Below are the code and all the weights of a small trained network. Each question names an input and a class and asks about switching units off, where a switched-off unit gives its printed mean instead of its output.

import numpy as np


def w(rows, s, z=0):
    codes = np.array(rows[::2]) - 128.0
    scale = np.full(codes.shape[1], s)
    scale[-1] = z or s
    return codes * scale


def norm(h):
    return h / np.sqrt((h * h).mean(-1, keepdims=True) + 1e-5)


def f(y):
    return np.maximum(y, 0)


def log_softmax(a):
    a = a - a.max(-1, keepdims=True)
    return a - np.log(np.exp(a).sum(-1, keepdims=True))


def net(x, mask):
    res = np.array(x, float).reshape(1, 7) / 4 @ E
    u = 0
    for l in range(4):
        y = f(norm(res) @ A[l][:, :-1].T + A[l][:, -1])
        res = res + np.where(mask[u : u + 4], y, B[l][:, -1]) @ B[l][:, :-1]
        u += 4
    return log_softmax(norm(res)[-1] @ U[:, :-1].T + U[:, -1])


A, B = {}, {}
E = w([
[132,167,137,130,138,142,87,243,3],'x0',
[124,127,128,129,134,131,131,128,129],'x1',
[131,120,127,124,122,127,132,130,127],'x2',
[224,90,86,182,124,202,54,138,114],'x3',
[117,101,15,206,114,74,117,126,126],'x4',
[131,116,129,122,136,127,131,125,123],'x5',
[124,131,128,130,118,130,122,128,130],'x6',
],0.018)
A[0] = w([
[80,142,53,154,134,24,125,163,10,12],'0.n1',
[79,143,94,151,116,51,152,164,77,2],'0.n2',
[66,155,154,106,116,53,135,197,24,37],'0.n3',
[73,111,59,144,125,7,143,120,128,26],'0.n4',
],0.017,0.0088)
B[0] = w([
[97,110,64,115,71,100,49,253,134,247],'0.n1',
[134,147,95,100,67,19,150,168,66,192],'0.n2',
[143,239,121,75,136,149,142,183,169,245],'0.n3',
[75,124,183,235,180,115,176,92,175,213],'0.n4',
],0.016,0.015)
A[1] = w([
[131,107,136,122,112,113,142,122,4,2],'1.n1',
[124,160,132,127,126,118,115,173,7,77],'1.n2',
[63,152,164,85,130,42,169,128,123,110],'1.n3',
[109,116,31,180,114,46,124,118,99,103],'1.n4',
],0.03,0.0054)
B[1] = w([
[101,186,117,136,67,117,120,85,167,138],'1.n1',
[48,121,189,56,196,212,172,232,69,243],'1.n2',
[70,149,80,68,133,130,20,2,147,252],'1.n3',
[233,123,77,242,209,59,199,56,158,241],'1.n4',
],0.015,0.019)
A[2] = w([
[13,100,153,159,46,8,191,157,131,55],'2.n1',
[252,120,207,156,116,171,136,113,157,114],'2.n2',
[96,160,126,203,145,70,180,171,26,2],'2.n3',
[135,67,155,70,22,162,46,73,121,75],'2.n4',
],0.025,0.0049)
B[2] = w([
[71,150,153,228,167,75,128,167,27,206],'2.n1',
[125,183,172,154,80,42,223,160,96,237],'2.n2',
[165,51,76,84,33,155,15,161,117,252],'2.n3',
[144,107,108,130,5,153,31,137,83,239],'2.n4',
],0.018,0.012)
A[3] = w([
[183,29,167,160,139,212,149,181,96,46],'3.n1',
[94,159,225,49,133,209,171,144,147,90],'3.n2',
[253,46,108,157,140,162,184,192,135,5],'3.n3',
[175,62,138,143,137,196,198,213,99,37],'3.n4',
],0.032,0.0023)
B[3] = w([
[181,45,163,202,122,158,86,147,115,201],'3.n1',
[117,179,174,105,178,129,215,75,102,254],'3.n2',
[132,139,130,5,121,209,170,153,186,203],'3.n3',
[155,59,137,213,113,124,58,65,133,220],'3.n4',
],0.028,0.019)
U = w([
[97,128,109,81,72,171,40,55,141,164],'0',
[96,114,91,222,214,63,137,43,175,141],'1',
[146,163,188,146,22,96,173,140,92,184],'2',
[194,132,93,115,123,135,246,114,214,129],'3',
[67,209,180,26,200,179,164,135,90,6],'4',
[61,149,56,145,144,75,90,248,91,169],'5',
[156,93,225,201,175,189,161,106,63,70],'6',
[186,33,105,120,136,217,82,196,161,165],'7',
],0.017,0.0011)

Each question gives the input, the list of numbers given to net, and the class t.
The units are the neurons (one row each of A and B). Each row of codes is followed by its name. A weight is (code - 128) times the scale printed after its matrix; where a second scale follows, it is the last column's (A, B and U).
mask holds one flag per neuron, layer by layer. A switched-off neuron (its flag False) gives its mean, the last column of its row in B, instead of its output. The means were averaged over made-up inputs and are rounded, as every weight is.
A unit's drop is (log p(t) with every unit on - log p(t) with that unit switched off) / (log p(t) with every unit on - log p(t) with every unit switched off).
The circuit of an input: a set's keep is (log p(t) with only the set's units on - log p(t) with every unit switched off) / (log p(t) with every unit on - log p(t) with every unit switched off). Starting from the 12 units with the biggest drops (on a tie, the unit counted first), units are removed one at a time, each time the one whose removal leaves the highest keep (on an exact tie, the one counted first), for as long as the keep stays at least 0.8.
circuit, biggest first: the units of the circuit, biggest drop first
unit that matters most: the unit with the biggest drop
k most important neurons: the k neurons with the biggest drops, biggest first
top k neurons in layer l: the k neurons of layer l with the biggest drops, biggest first
input [-6,-7,8,8,-6,2,0], class 2: circuit, biggest first => 2.n2; 1.n3
input [0,3,5,7,-1,1,-2], class 2: top 2 neurons in layer 1 => 1.n2; 1.n3
input [-6,8,-2,8,-7,-1,7], class 2: circuit, biggest first => 2.n2; 1.n3
input [-4,6,4,-2,-7,0,-5], class 0: unit that matters most => 1.n2
input [-4,7,4,5,-5,7,5], class 2: circuit, biggest first => 1.n2; 1.n3; 2.n2
input [0,-3,3,-2,4,-3,-7], class 1: 3 most important neurons => 0.n4; 1.n4; 1.n3
input [0,2,-1,8,-4,2,-4], class 2: circuit, biggest first => 0.n1; 2.n2; 1.n3
input [0,-6,-1,6,7,0,5], class 3: circuit, biggest first => 1.n4; 3.n3
input [-8,-4,5,3,-2,-2,4], class 2: 3 most important neurons => 1.n3; 1.n2; 1.n4
input [-1,2,-2,6,-5,2,0], class 2: circuit, biggest first => 1.n2; 2.n2; 1.n3
input [-8,2,5,2,-8,2,1], class 2: circuit, biggest first => 1.n3; 1.n2; 0.n2; 2.n2
input [-4,0,7,1,5,0,-7], class 3: 3 most important neurons => 1.n3; 0.n3; 1.n4
input [-4,-4,-4,-7,0,5,-4], class 0: 3 most important neurons => 1.n3; 1.n4; 0.n1
input [1,-2,-7,0,-5,-7,0], class 4: unit that matters most => 0.n4
input [-6,2,2,1,-6,5,-8], class 2: top 2 neurons in layer 2 => 2.n2; 2.n4
input [0,7,-1,3,-4,2,3], class 2: circuit, biggest first => 1.n2; 0.n2; 1.n3; 2.n2
input [-4,-5,3,-4,-1,3,0], class 0: 2 most important neurons => 1.n3; 1.n4
input [5,0,-4,4,1,6,-2], class 7: top 2 neurons in layer 0 => 0.n1; 0.n3
input [-3,4,-5,8,8,7,-8], class 3: 2 most important neurons => 3.n3; 1.n2
input [1,-5,6,3,3,-5,-5], class 7: top neuron in layer 0 => 0.n4
input [0,2,-5,5,-7,1,6], class 2: top 2 neurons in layer 0 => 0.n1; 0.n2
input [-7,-5,6,-4,-8,-8,5], class 0: 2 most important neurons => 1.n2; 2.n4
input [-4,5,2,1,-4,4,-1], class 2: top 2 neurons in layer 1 => 1.n2; 1.n3
input [-3,-7,-5,-2,-1,-2,-3], class 0: 2 most important neurons => 0.n1; 1.n4
input [-6,2,-7,3,6,-2,7], class 3: 2 most important neurons => 1.n3; 3.n3
input [-5,6,-5,3,3,-4,3], class 3: 2 most important neurons => 1.n3; 1.n2
input [4,-4,-7,-4,2,4,-2], class 5: circuit, biggest first => 0.n1
input [-5,-7,-7,8,1,1,-4], class 3: top 2 neurons in layer 1 => 1.n3; 1.n2
input [0,-2,2,8,1,-6,7], class 3: 2 most important neurons => 1.n3; 1.n2
input [-3,5,-4,8,7,3,1], class 3: 2 most important neurons => 3.n3; 1.n2
